[[-29  27   0  15  -4]
 [ 24  31 -42  19  49]
 [  0  37 -16   0 -14]
 [-10  27 -23   0 -21]]
->
[[ 24  31 -42]
 [  0  37 -16]]

[[ -7   5  20]
 [ -4  45 -41]
 [ -5 -16 -12]
 [  1   7  19]
 [ -3  -8 -11]]
->
[[ -4  45 -41]
 [ -5 -16 -12]]

[[ 45  11   1   5]
 [  1 -12 -10   5]
 [ -9  20   0  -1]
 [-33  10  -7 -14]]
->
[[  1 -12 -10]
 [ -9  20   0]]

[[  4 -32   7   4]
 [-16  12   2  -4]
 [ -9  42  -6  -4]
 [ 15 -12  -2   4]]
->
[[-16  12   2]
 [ -9  42  -6]]

[[ 31  46 -31]
 [  3  -1   5]
 [-20 -45  17]
 [-20 -46  20]]
->
[[  3  -1   5]
 [-20 -45  17]]

[[ 22  31  36]
 [ 13  -2  30]
 [-12 -20 -15]
 [ 13  17  20]
 [-28 -39 -38]]
->
[[ 13  -2  30]
 [-12 -20 -15]]

[[ 10   7 -13]
 [-13  -7  -2]
 [  5 -47 -46]]
->
[[-13  -7  -2]
 [  5 -47 -46]]

[[ 29  30  12]
 [ 35  36  21]
 [ 10  17 -32]]
->
[[ 35  36  21]
 [ 10  17 -32]]
---
[[ 39  37 -42 -42]
 [ -7 -38  14  26]
 [ -7 -34  14  26]]
->
[-42  14 -34]

[[14 10 16 19]
 [41 22 17 20]
 [ 9 22 18 13]
 [ 9 12 12 22]]
->
[19 17 22  9]

[[ 31 -17 -41  32]
 [ -1   1   0   6]
 [ -5   1   0   2]]
->
[32  0  1]

[[ -9  -3]
 [-20 -33]
 [-21 -19]
 [  0  36]]
->
[ -3 -20]

[[-41  33  -7 -17  30]
 [-30  36  11  29 -31]
 [-17  50   0  26 -25]]
->
[30 29  0]

[[ -6  -3  18 -27  11]
 [ -3 -24  -1  38  11]
 [ 20  -2 -10   2   8]
 [ 18  38 -15 -36  13]]
->
[ 11  38 -10  38]

[[ -3  -3  14  -9]
 [ 19  23  15  10]
 [ 28  31  22  23]
 [-35 -46  10 -24]]
->
[ -9  15  31 -35]
---
[[ -9 -44 -28 -40 -37]
 [-13  29  18  11  31]
 [  7  38  26  35  34]
 [ -3  -4  -6 -12  -4]]
->
[ -9  29  26 -12]

[[ 40 -15]
 [  4   4]]
->
[40  4]

[[ 5 31]
 [ 7 42]]
->
[ 5 42]

[[-11  37]
 [-14  34]]
->
[-11  34]

[[ 26  -1]
 [ 45 -26]
 [ 37 -33]]
->
[ 26 -26]

[[-40 -22 -37 -30]
 [ 38  28  24  42]]
->
[-40  28]
